Below are the code and all the weights of a small trained network. Each question names an input and a class and asks about switching units off, where a switched-off unit gives its printed mean instead of its output.

import numpy as np


def w(rows, s, z=0):
    codes = np.array(rows[::2]) - 128.0
    scale = np.full(codes.shape[1], s)
    scale[-1] = z or s
    return codes * scale


def f(y):
    return np.maximum(y, 0)


def log_softmax(a):
    a = a - a.max(-1, keepdims=True)
    return a - np.log(np.exp(a).sum(-1, keepdims=True))


def net(x, mask):
    res = np.array(x, float).reshape(1, 7) / 4 @ E
    y = f(res @ A[0][:, :-1].T + A[0][:, -1])
    res = res + np.where(mask, y, B[0][:, -1]) @ B[0][:, :-1]
    return log_softmax(res[-1] @ U[:, :-1].T + U[:, -1])


A, B = {}, {}
E = w([
[171,98,159,151,207,185,87,111,80],'x0',
[192,105,74,1,162,165,148,168,99],'x1',
[110,180,114,134,104,136,97,115,210],'x2',
[139,102,61,201,161,205,190,182,181],'x3',
[106,77,21,138,186,100,35,117,132],'x4',
[133,178,131,157,130,206,121,127,196],'x5',
[191,174,125,183,89,77,166,152,124],'x6',
],0.0073)
A[0] = w([
[147,153,117,66,120,210,181,152,160,49],'n1',
[101,110,90,212,150,157,115,130,147,136],'n2',
[148,95,140,152,163,110,142,129,176,59],'n3',
[92,72,76,24,153,97,128,132,132,66],'n4',
[98,107,137,187,149,189,112,135,177,94],'n5',
[63,125,185,152,133,170,68,100,135,80],'n6',
[151,122,172,117,148,107,127,127,133,38],'n7',
[107,115,82,56,134,60,64,121,94,113],'n8',
[153,128,127,67,137,186,159,125,119,165],'n9',
[134,102,23,227,143,140,151,151,124,3],'n10',
[171,182,91,95,107,119,87,131,166,97],'n11',
[98,158,202,169,52,48,192,137,144,55],'n12',
[186,98,177,121,176,137,137,134,7,80],'n13',
[147,158,133,148,130,66,64,109,170,97],'n14',
[80,137,147,160,101,96,116,114,83,63],'n15',
],0.014,0.0031)
B[0] = w([
[133,121,70,119,42,223,127,199,152,210],'n1',
[115,129,91,226,178,149,112,134,140,205],'n2',
[141,143,99,157,127,136,118,120,143,148],'n3',
[78,91,65,43,141,99,211,119,90,223],'n4',
[93,197,117,153,202,189,181,94,109,198],'n5',
[57,160,187,115,144,200,96,97,81,193],'n6',
[135,106,145,131,132,105,137,135,134,146],'n7',
[76,105,74,38,152,93,54,114,117,228],'n8',
[152,74,145,108,74,178,150,157,159,209],'n9',
[167,96,44,216,164,62,150,129,168,217],'n10',
[209,220,134,85,172,126,142,92,177,169],'n11',
[106,189,175,174,62,41,236,111,109,221],'n12',
[206,34,250,130,171,117,138,111,121,246],'n13',
[190,180,163,118,106,116,26,137,147,178],'n14',
[82,118,97,168,57,106,55,186,101,172],'n15',
],0.018,0.012)
U = w([
[37,197,153,174,198,242,107,70,101,121],'0',
[71,129,117,89,135,85,2,98,81,7],'1',
[100,185,170,165,34,49,179,128,103,172],'2',
[149,123,90,90,62,249,200,231,182,119],'3',
[201,209,146,77,112,122,76,105,183,150],'4',
[137,127,39,229,203,139,149,135,178,160],'5',
[63,79,52,3,149,97,146,113,88,129],'6',
[188,19,202,112,174,136,139,130,80,128],'7',
],0.0052,0.0018)

Each question gives the input, the list of numbers given to net, and the class t.
The units are the neurons (one row each of A and B). Each row of codes is followed by its name. A weight is (code - 128) times the scale printed after its matrix; where a second scale follows, it is the last column's (A, B and U).
mask holds one flag per neuron, in row order. A switched-off neuron (its flag False) gives its mean, the last column of its row in B, instead of its output. The means were averaged over made-up inputs and are rounded, as every weight is.
A unit's drop is (log p(t) with every unit on - log p(t) with that unit switched off) / (log p(t) with every unit on - log p(t) with every unit switched off).
The circuit of an input: a set's keep is (log p(t) with only the set's units on - log p(t) with every unit switched off) / (log p(t) with every unit on - log p(t) with every unit switched off). Starting from the 12 units with the biggest drops (on a tie, the unit counted first), units are removed one at a time, each time the one whose removal leaves the highest keep (on an exact tie, the one counted first), for as long as the keep stays at least 0.8.
circuit, biggest first: the units of the circuit, biggest drop first
top k neurons: the k neurons with the biggest drops, biggest first
drop when u is switched off: that unit's drop, to one decimal
input [8,-1,8,-1,-7,6,6], class 0: circuit, biggest first -> (n5)
input [-6,8,6,-4,-2,3,8], class 4: top 3 neurons -> (n11 n4 n14)
input [7,-5,-2,5,3,-8,-8], class 0: top 2 neurons -> (n6 n5)
input [6,-5,-6,-1,-4,8,6], class 2: top 2 neurons -> (n12 n8)
input [0,3,5,5,-2,-8,2], class 3: top 4 neurons -> (n8 n13 n2 n12)
input [0,-8,2,-4,8,3,-5], class 0: top 2 neurons -> (n6 n5)
input [4,5,5,3,6,-6,5], class 6: top 2 neurons -> (n8 n4)
input [0,4,1,3,-1,-3,-3], class 3: top 2 neurons -> (n8 n1)
input [-6,-7,5,4,2,-7,-4], class 2: top 2 neurons -> (n12 n15)
input [-1,-7,7,3,-4,7,3], class 0: top 3 neurons -> (n5 n6 n2)
input [-2,6,-6,-4,-5,5,5], class 3: top 2 neurons -> (n1 n9)
input [2,2,8,1,4,2,-7], class 0: top 2 neurons -> (n5 n6)
input [0,5,-6,7,-1,-5,7], class 7: drop when n13 is switched off -> 1.9
input [-3,-5,2,4,-4,-1,-2], class 2: circuit, biggest first -> (n12)
input [8,-8,-1,-2,-3,3,7], class 2: drop when n12 is switched off -> 3.2
input [-8,-6,-5,-3,3,2,-3], class 2: drop when n8 is switched off -> 0.0
input [3,-2,-1,1,-3,3,0], class 0: drop when n10 is switched off -> 0.2
